Each row of numbers belongs to one of the objects below and depends on some of the facts about them. Some rows are named. Which object is each other row?

There are 3 kinds of fact about the objects: ω, φ, Ψ.
ω: points at; φ: refers to; Ψ: uses
biklam -ω-> plipun; bovo -ω-> sodor; brabek -ω-> pazom; braflis -ω-> skuvusas; brena -ω-> muni; brepel -ω-> pazar
brifur -ω-> skevur; brigrer -ω-> lekek; brimur -ω-> skubok; britrul -ω-> dure; brugrok -ω-> skuden; bubir -ω-> lestistom
dakiri -ω-> flesur; deron -ω-> britrul; ditras -ω-> platre; dizok -ω-> dotom; drebupus -ω-> satror; drokifol -ω-> floba
droropus -ω-> megrek; drudi -ω-> febus; drudon -ω-> sepu; dugir -ω-> besto; farin -ω-> rukol; febus -ω-> stilu
fegu -ω-> kudrudrol; finuk -ω-> flibro; fleses -ω-> grugek; flesur -ω-> nolizas; flevu -ω-> mogir; flibro -ω-> kidir
floba -ω-> libisal; flofel -ω-> dridrol; flokar -ω-> nedrik; flovam -ω-> klomus; flumos -ω-> siso; gatrabrim -ω-> gedrus
gedri -ω-> klagra; gedrus -ω-> drudi; greklu -ω-> klipo; griru -ω-> lurem; griver -ω-> nudror; grudrim -ω-> klikan
grugrum -ω-> finuk; gruses -ω-> momak; keflu -ω-> tasir; kidir -ω-> vuplutal; klagra -ω-> farin; klififa -ω-> ronetrer
klipo -ω-> flofel; klisa -ω-> brena; klobos -ω-> pliskik; klubrek -ω-> letum; klubrum -ω-> lekligra; kluflis -ω-> makli
klusu -ω-> pida; kluzal -ω-> nakli; kofle -ω-> flovam; koga -ω-> grugrum; kovo -ω-> nogas; kudrudrol -ω-> kluzal
kupu -ω-> plirok; lamu -ω-> kluflis; latrem -ω-> drudon; lekek -ω-> driflur; lekligra -ω-> tropu; lemufle -ω-> dizok
lestistom -ω-> skefan; letum -ω-> bapo; libisal -ω-> storir; lidror -ω-> pletrenum; lurem -ω-> bubir; makli -ω-> tregri
mogir -ω-> stifetruk; momak -ω-> flokar; monil -ω-> latrem; nibo -ω-> griver; nidror -ω-> lamu; pazar -ω-> nibo
peflum -ω-> dakiri; pida -ω-> flevu; platre -ω-> klobos; pletrenum -ω-> tagru; pliskik -ω-> brimur; retutuk -ω-> greklu
ronetrer -ω-> biklikal; rudis -ω-> sustol; satozo -ω-> klififa; satror -ω-> sigrim; sepu -ω-> nidror; seze -ω-> klubrek
sigrim -ω-> stadrin; siguk -ω-> sosi; siso -ω-> biklam; skaros -ω-> rudis; skevur -ω-> satozo; skirun -ω-> ditras
skubok -ω-> seze; skugrus -ω-> truplo; skuvusas -ω-> drigrek; sosi -ω-> gedri; stoplem -ω-> flugror; storir -ω-> siguk
tagru -ω-> groma; tasir -ω-> brepel; tavom -ω-> deron; togrus -ω-> stoplem; tregri -ω-> brifur; troflol -ω-> duski
truplo -ω-> drokifol; vuplutal -ω-> skirun; zeploflek -ω-> brabek; zetro -ω-> saskek; zinotro -ω-> togrus; zurok -ω-> koga
bapo -φ-> flokar; besto -φ-> riflel; bikler -φ-> satozo; biklikal -φ-> brifur; bovo -φ-> vuplutal; braflis -φ-> troflol
brena -φ-> klipo; bribre -φ-> dragran; brimur -φ-> sinogo; britrul -φ-> skefan; bubir -φ-> siguk; deron -φ-> kluflis
ditras -φ-> lestistom; dizok -φ-> letum; dotom -φ-> kudrudrol; dragran -φ-> klubrek; dragrizer -φ-> fegu; drebupus -φ-> bubir
dridrol -φ-> togrus; driflur -φ-> flumos; drudi -φ-> lidror; drudon -φ-> kupu; dure -φ-> greklu; duski -φ-> gruses
febus -φ-> drokifol; fegu -φ-> tasir; finuk -φ-> grugrum; flevu -φ-> finuk; floba -φ-> brepel; flodimon -φ-> muni
flofel -φ-> grezon; flokar -φ-> zurok; flugror -φ-> rini; flumos -φ-> pida; fugrak -φ-> monil; gedrus -φ-> koga
greklu -φ-> klusu; grezon -φ-> dure; griru -φ-> klisa; gritrem -φ-> popar; griver -φ-> skuvusas; groma -φ-> klikan
grudrim -φ-> skugrus; grugrum -φ-> nolizas; keflu -φ-> pletrenum; kidir -φ-> sigrim; klagra -φ-> mazo; klififa -φ-> deron
klikan -φ-> seze; klipo -φ-> droropus; klisa -φ-> duski; klobos -φ-> zeploflek; klomus -φ-> lubrel; klubrek -φ-> truplo
klubrum -φ-> farin; kluflis -φ-> vomapom; klusu -φ-> drudon; kluzal -φ-> gedrus; kofle -φ-> troli; koga -φ-> stadrin
kupu -φ-> latrem; lafloklis -φ-> pazom; lamu -φ-> fugrak; latrem -φ-> bovo; lekek -φ-> peflum; lekligra -φ-> lafloklis
lemufle -φ-> tregri; lestistom -φ-> lorel; lorel -φ-> sustol; lubrel -φ-> zavu; lurem -φ-> ploklik; makli -φ-> klagra
mogir -φ-> retutuk; momak -φ-> libisal; monil -φ-> tavom; muni -φ-> mogir; nedrik -φ-> skirun; nibo -φ-> kodopla
nidror -φ-> dakiri; pida -φ-> zetro; platre -φ-> nakli; plipun -φ-> flibro; pliskik -φ-> plipun; ponu -φ-> stifetruk
popar -φ-> griver; retutuk -φ-> segol; rudis -φ-> gritrem; rukol -φ-> floba; saskek -φ-> grudrim; satror -φ-> gatrabrim
segol -φ-> bikler; seze -φ-> riste; siguk -φ-> lekek; sinogo -φ-> siso; skaros -φ-> dotom; skefan -φ-> tomim
skugrus -φ-> tovubras; sodor -φ-> brabek; sofar -φ-> kovo; stadrin -φ-> zinotro; stifetruk -φ-> flevu; stoplem -φ-> flodimon
tagru -φ-> klubrum; tasir -φ-> dizok; tavom -φ-> nedrik; togrus -φ-> stilu; tovubras -φ-> dragrizer; tregri -φ-> drigrek
troli -φ-> drebupus; tropu -φ-> stoplem; vomapom -φ-> makli; vuplutal -φ-> kluzal; zavu -φ-> griru; zeploflek -φ-> biklam
zinotro -φ-> stedrasas; besto -Ψ-> dure; bikler -Ψ-> sofar; bomal -Ψ-> pazar; bovo -Ψ-> klififa; brepel -Ψ-> retutuk
dakiri -Ψ-> sigrim; dakiri -Ψ-> dridrol; dakiri -Ψ-> bubir; dakiri -Ψ-> bapo; droropus -Ψ-> drebupus; flibro -Ψ-> ploklik
flodimon -Ψ-> tagru; flodimon -Ψ-> kudrudrol; gatrabrim -Ψ-> tagru; gatrabrim -Ψ-> flumos; gatrabrim -Ψ-> megrek; gatrabrim -Ψ-> farin
gatrabrim -Ψ-> brifur; gatrabrim -Ψ-> riflel; gedri -Ψ-> lubrel; gedri -Ψ-> mazo; gedri -Ψ-> drudon; gedri -Ψ-> dugir
griver -Ψ-> sinogo; griver -Ψ-> flevu; griver -Ψ-> flumos; griver -Ψ-> flovam; groma -Ψ-> tomim; groma -Ψ-> bubir
groma -Ψ-> megrek; grugek -Ψ-> lemufle; keflu -Ψ-> kovo; keflu -Ψ-> pazom; keflu -Ψ-> klubrum; kibudil -Ψ-> tovubras
kibudil -Ψ-> nogas; kibudil -Ψ-> lorel; kidir -Ψ-> klobos; kidir -Ψ-> satozo; klipo -Ψ-> stilu; kluflis -Ψ-> sofar
kluflis -Ψ-> bugel; kluflis -Ψ-> vomapom; kofle -Ψ-> pazar; kofle -Ψ-> ronetrer; koga -Ψ-> flumos; koga -Ψ-> satozo
koga -Ψ-> sosi; kuplar -Ψ-> skaros; kuplar -Ψ-> skuvusas; kupu -Ψ-> bugel; kupu -Ψ-> grugrum; lekligra -Ψ-> stilu
lekligra -Ψ-> klubrum; libisal -Ψ-> lekek; libisal -Ψ-> gritrem; libisal -Ψ-> bugel; libisal -Ψ-> flevu; libisal -Ψ-> kodopla
momak -Ψ-> skaros; momak -Ψ-> lorel; monil -Ψ-> braflis; peflum -Ψ-> stoplem; platre -Ψ-> tovubras; platre -Ψ-> tagru
plipun -Ψ-> stoplem; riste -Ψ-> fleses; riste -Ψ-> riflel; rukol -Ψ-> bubir; rukol -Ψ-> lidror; saskek -Ψ-> sinogo
saskek -Ψ-> skaros; siguk -Ψ-> tovubras; siguk -Ψ-> nidror; siguk -Ψ-> dugir; skefan -Ψ-> sinogo; skefan -Ψ-> drokifol
skubok -Ψ-> megrek; stedrasas -Ψ-> sofar; stedrasas -Ψ-> stilu; stedrasas -Ψ-> storir; stedrasas -Ψ-> gritrem; stedrasas -Ψ-> grezon
sustol -Ψ-> flumos; sustol -Ψ-> truplo; tavom -Ψ-> brugrok; tavom -Ψ-> fegu; troflol -Ψ-> bugel; troflol -Ψ-> stifetruk
troflol -Ψ-> muni; tropu -Ψ-> mazo; tropu -Ψ-> zeploflek; tropu -Ψ-> ronetrer

Known rows:
lemufle: [  1   8   3  -6   6  -4  -1   0   3   6   1  -3   9   2   2  -6   5  -5
  -2  -5  -4 -10   6   3  -9   5   3   1  -4   5   0]
klififa: [-16  11   6 -12   8   1  -7  -5   0   0 -10  13   1   7  -5 -14  16 -16
   3 -15 -14 -11  14   0  -3  16  -2   0   3   7  -7]
drudon: [  0  -4  15 -19   4 -17   0 -10   3 -13  19   3  -9  -9   0   4  19  27
  -9   1   9  -2 -25   5   1  -2   6 -14 -22   2  -3]
lurem: [  3   9   2  -6   5  -6   0   1   2   4   1  -5   9   2   3  -6   8  -2
  -5  -5   1 -10   6   3  -9   3   3   1  -5   4   1]
tregri: [-19   4   3  -3   9  -3  -6 -10 -12 -12  -7  22  -3  -2  -8  -8  24  -6
   1  -8 -18  -4  12   4   1   6  -1  -7   7  -1 -18]
ploklik: [ -3  -1  -1   5   8  14   4  -8  -8  11  -2  -4   6 -12  -3  12  -4 -10
   8  13 -13   1  -5   5   0  -5   0  -7  -2   1  -8]
sustol: [  1  -1   0   6  10  22   5  -9  -4   7  -6  -1   4  -6  -1  12 -14  -5
   5  13 -13   6  -3   8  -2  -1  -4  -7  -4  -1 -12]
flodimon: [ 10  17 -20   0  10  -7 -26   0  -5   5  21  -4  20  -3 -15  12 -29  -1
  -6  -1 -15  11   2 -12  -5  -6  -9   2   2 -19 -27]
biklikal: [  0   5   7  -7  13   6  -6   1   4  22   0   5   5  -6  -3  -1  -5  -9
   5  -6 -13 -11  -3  -1  -1   8   2  -1  -1   0  -8]
brifur: [-25   0  -1  -1   6   5  -5 -13 -18 -20  -9  19  -8  -4  -8  -4  21 -11
   8   0 -22   3  10   7   3   1  -4  -8   9   2 -21]
bugel: [  3  -2  -1  -3  18  15   2  -9   7  14   1  -2  12 -17   1   1  -5  -6
   2  -2 -11   0  -1   8  -1  -2   4  -1  -6   4 -12]
libisal: [  9 -12  -1  -6   6  14 -10  -1  -4 -19 -10 -17  21 -10   0   8   3 -22
   0  10  -6   2  10  15  -4  -7 -21   6 -12  32 -10]
droropus: [ -1   1  -3   5   6   8   7 -11 -10  -7  -2  -6   5  -4  -1   8   0  -7
   3  13  -9   2   5  10  -6  -2  -2  -5  -5   5  -5]
rini: [ -3   0   1   5   9  14   6  -6  -8  10  -2  -4   5 -13  -3  12  -5 -10
   8  13 -11   1  -6   5   0  -5   0  -7  -2   1  -9]
brimur: [ -8  10   0 -23   0  -5  -4 -23  -3   0   5 -11  -2  -8  12 -16 -15 -16
  -8  -4  -6 -22   5  11 -30   2   1   7   9 -13  22]
skirun: [ -9  16 -16   3  -1   9  23 -16   0  -5   0 -19  -2   8  -5  -3  -2 -14
  24   6 -10  19   9   7   1  -7  11  -2   4  11   9]
storir: [  8  -6   5 -10   2   3 -17  11  -4 -10  -7 -19  20  -3  -1   6   7 -24
   1   7  -4  -9   4   6  -5  -2 -19   6  -7  31  -2]
griver: [ 13   4   5   8   1   5  16  -7   1   0  -5  -5  14   0   6   8  -3  13
 -14   6   7  -2   7  10 -11  -3  -1  -3 -12  -2  -3]
koga: [  5  -1   1 -14   0   1   9 -13   9 -22  12  -9 -12   6  -7   3   2  17
  12   5   1  22 -17   9   8  -4   2 -10 -18  18  -1]

Name these rows:
No name comes twice in this set of rows, the named rows included.
[-25   7   6   3   9   4   3 -11 -11  -6 -12  19  -1  -1  -1  -3  27  -7
  -3  -4 -11  -9  16   2  -3  10  -1 -10   0  -2 -18] => makli
[ -1  19 -11   8   4   2  22  -1   9   4   0 -15   7  18  -4  -3   9  -4
  19  -3  -4  16  11   0   7   1  14  -2  -4  18   2] => finuk
[ -4   7   9   4  10 -13   1   0  -6   3   1  13   7   2   4  -3  21  15
 -16  -7   2 -13   8   2  -8   6   7  -6  -7 -10 -12] => nidror
[  8  22 -11  -2   5  -3  15  -2  18   4   4 -11   3  26  -7 -12  -3   0
  19 -13  -7  16  14   2   6   8  16   2  -4  17   7] => kidir
[ -6  11  -3 -22   0  -4  -2 -22  -2   1   6 -11  -3  -4   8 -17 -16 -17
  -3  -4  -7 -18   6   9 -26   2   3   7   9 -10  23] => pliskik
[ 12   9   6   6   6 -10  12   6   2  10   7 -12  19   1  12   3   9  16
 -20   2  14 -14   2   3 -15  -1   8  -1 -14  -5   2] => nibo
[ 11  10  14  -7  -3 -12   5  -7   4   1  -6   3  12   2  -6   2  -3  -1
  -5  -7  -1  -8  13   4  -5   7  -3   0  -3   5   5] => momak
[ -1  -6   9 -14   7   6   0 -10   2   3  12  -4  -9 -17  -7  12  -4   4
  10  10  -7   5 -29   4   6  -4   0 -12 -12   5  -6] => stadrin
[-21   3   2  -9   8  -1 -11 -10 -11 -13  -8  20  -6  -2  -9  -9  19 -13
   8  -8 -20  -2  12   3   3   6  -2  -5   9   4 -16] => skevur
[ 11   6   1  12   4  -7  17   2  -5   3   8 -14  17  -2  11  10   9  17
 -17  14  13  -9   2   6 -16  -5   7  -6 -18  -5   1] => pazar
[  6  -9  10 -30  10  -3  -4 -20  16 -15  19  -2  -8 -16  -4   0   3  14
   2  -5   0   9 -22  13   4  -1   3  -8 -23  14  -2] => kupu

Now the same objects, written a new way:
Some rows with their names:
braflis: [  1  -7  20   2   5   3  -5   9  15  -7  -5  -6   1  -3  17   0  -8   0
  -7  -4  -4  -4 -10  -9   0 -13  -4  14]
lemufle: [ -6  -2   0   1   2   1  -5   7  -6  -7  -5  -6  -3   0   3  -4  -6   5
  -2  -7  -5   0   6  -4   0 -13  -6   1]
lurem: [ -5  -4  -3   3   1  -3  -3  -3   0  -4  -5  -4  -4   0   0  -2  -7   1
  -3  -5  -4   1   3   2   1 -13  -2   3]
platre: [ -8   2  -4  -1   6   1   2  -4  -1   8  -4  -6  -3  -2   0  -5  -2  -3
  -5 -10  -4  -5  -9  11  -1 -12   6   7]
greklu: [33 38 -3  2 19 -1 -8 30  2  3 -4 -4  0 -4 34 -4 -8 -4 10 -4  0 18 12 -8
  4 -7 19 11]
dragrizer: [ -6  -8  -4  -3  -1  -3   2  -6 -17  -7  -5  -2  -1  -2  14  11  -7  -5
  -6  -1  -3  -4  -9  21   0 -12  -6   4]
flesur: [  5  -1   1  -4  -2  -2  -3  -5  -4   1   5   3   7   1  -7   3   3  -5
  -1  20   4  -2 -10  -8   2  17  -6   1]
nibo: [ -5  -2  -2  -1  -1  -2  -4  -4   1  -3  -3  -5  -3  -2   4  -4  -2   2
  -2  -9  -4  -1   7   3   0 -12  -1   1]
stoplem: [ -3   4  13   2  -4  -3   0   9  13  -2  -3  -4  -1  14  -6   1   0   5
  -6  -8  -4   0  29 -10   0 -14  17  -7]
kuplar: [ -1  13  -2   0  -3   0   1  -5   2   6   4   1   6  -2  -9  -2  10  -6
  -3  15   1  -4 -11   3  -2  24  -7  -2]
letum: [  1   1  -1  -5  -3  -1  -1  -4 -12   4   3   2   1  -3  -7   3   9  -5
  -2  19   1  -6 -10  -7   0  25  -7  -5]
koga: [ -6 -10  14  -3  -4  33  41  -5  37  -8  -4  -2  -4  -5   1  -6  17  26
  11  -8  -5   7  10  39   3 -11  -5   0]
grudrim: [ -9  -3  -3   2  -2   0  -1  -4 -19  -6  -5  -4  -4   0   8   5  -3  -3
  -7  -6  -4   0  -2  12  -1 -12  -5   6]
klikan: [ -5  -2  -3   7  -1  -1   4  -4   6  -2  -3  -4  -3   7   1   1  -6  -2
  -3  -4  -3   3  11   5   1 -12  10   2]
klubrek: [ -6  -1  -2   0   1  -3  -2   1   1  -1  -3  -4  -3  -2   4  -2  -5   2
  -1  -8  -6  -2   6  -1  -2 -12   1  -2]
bugel: [ 17  -6   1  -2  -4  -1   2  -3  -7   2  14  13  -2   2  -8  12   2  -3
   4   9  -1   0 -11  -8  -2  21  -6  -9]
dridrol: [  0  -5  -1  -5  -2  -3   1  -3   7  -2  -4  -4  -2  -5   1  -5  -8  -1
  -1  -8   0  -2  21 -10   0  -8  15   2]
griver: [ -7   4  -4   3  -1   0  -1  -1  13   0  -1  -4  -5   0  -3  -3  -2   5
  -6 -10  -5  -2  -9  28   0 -11   7   5]
flokar: [ -8  -3  -2  -1   3  -3  -4   8   3  -1  -4  -5  -4  -5   3  -4  -7   9
  -1  -9  -3  -5   4  -6   0 -10   2  -4]

Rows to name:
No name comes twice in this set of rows, the named rows included.
[ 31  28  -3   0  25  -2   0  13  -4   6  -3  -3   6  -5  39  -4  -7  -6
  32 -10   2  19  11  -2  -2 -12   3  17] => drudon

The same objects again, as new rows of numbers:
Some rows with their names:
dure: [  1  -9 -19  -3  11  13  -5  -2  -5   1   4   6   7 -15 -20]
rudis: [-1 -1  4 -3 -1 -7  1 -2  4 -5  2 -1 -4  6 -8]
lorel: [-4 -2  2 -3  1  0  2  4  2 -3 -1 -5  0 -1  3]
kudrudrol: [ 6 -3  2 -4  5 -2  4  3  3  9  0 -4 -3  2  1]
gritrem: [ 0 -3  3 -2  0 -2  2  4  3 -2  0  0  1  2  2]
nogas: [ -2  -6   4  -3 -11   6   5  -5   4   4   0  -3   4  -1  -7]
seze: [-1 -6  5 -3  1 -2  2  6  2 -4  1  0  2 -3  5]
letum: [ 2 -6  5 -4  5  1  3 12  4  5 -1 -3  2  0 11]
nakli: [ 4 -6 -1 -5  3 -2  4  1  5 10 -1 -7  1  4 -3]
vomapom: [-1 -3  3 -2 -2 -2  2  5  3  0  0 -1  1  3  4]
keflu: [ -5  -1   5   2   5   1   0  -7   1 -15   1   4  -3   2   5]
dizok: [ 4 -3  7 -4 -8  2  2  7  6  1 -1 -1 -1  0  3]
zeploflek: [-1 -1  5 -2  9 -4  1  7 -1 -3  1  0 -3  1  5]
klubrum: [-6  4  3  3 18  2 -2  5 -3 -6 -1 -4  4  2 11]
biklam: [ 3 -2  1 -2  7 -1  1  8  1  6 -1 -5  1  2  7]
lekligra: [ -9  -1   0   6  16   6  -3 -12   2 -17   0  -2   7   5   4]
lubrel: [-1 -3  5 -3  0 -1  2  3  2 -2  1 -2  0  1  1]
klififa: [-5 -2  4 -2  0 -4  0  0  2 -8  2 -1  1  4 -3]
drigrek: [ 11  -2   1  -2 -11   7  -4   5   7   6  -4 -11   4   0   7]

Name these rows:
No name comes twice in this set of rows, the named rows included.
[ 9 -3  6 -3 -5  2 -3 -7  6  4  3 -7  4  2 -2] => megrek
[-1 -3  2  0 -7 -5  1  0  3 -8  0  4  2  5 -2] => sofar
[ 3 -2 10 -4 -7 -1  1 -6  6 -4  3  0 -3 -1 -7] => tagru
[-5 -1 -1 -5 -5 -2  3  6  2 -3 -1 -4  1 -2  4] => sinogo
[ 5 -5 -2 -2  5 -7  2  3 -1  0 -1  6 -6  5 16] => troflol
[-3 -3  3 -3  1 -2  5 -1  0  3  2 -2 -1  3 -4] => togrus
[  5  -4 -18  -2   8   8  -5   0  -4  -7   6  11  -2 -13 -26] => flofel
[ -3  -8  -2  -5 -12   4   2  -5   6  -5  -1  -3   3  -4   5] => skefan
[ 2 -4 -4  0 -7 -1  1 -4  2 -3  1  5  0  9  8] => kluflis
[-12  -4   1   1   4   8  -4 -11   0 -13   4  -7   9   8   3] => tropu
[ 3 -2  6 -2  6 -3  3 13  0  1 -2  1 -2 -4 14] => zurok
[  3  -3  -1  -2 -10  -6   1   4   1   1   0   2   2   6   4] => bugel
[  4  -7   6  -4 -13   3   0 -19   8  -4   5   1  -2   4  -8] => groma
[ -5  -7   7  -3   2   2   0 -12   4 -14   4   3   0  -5   3] => platre
[-7  3  7  1  4  6  2 -2 -4 -1  2 -3  2  0  3] => dugir

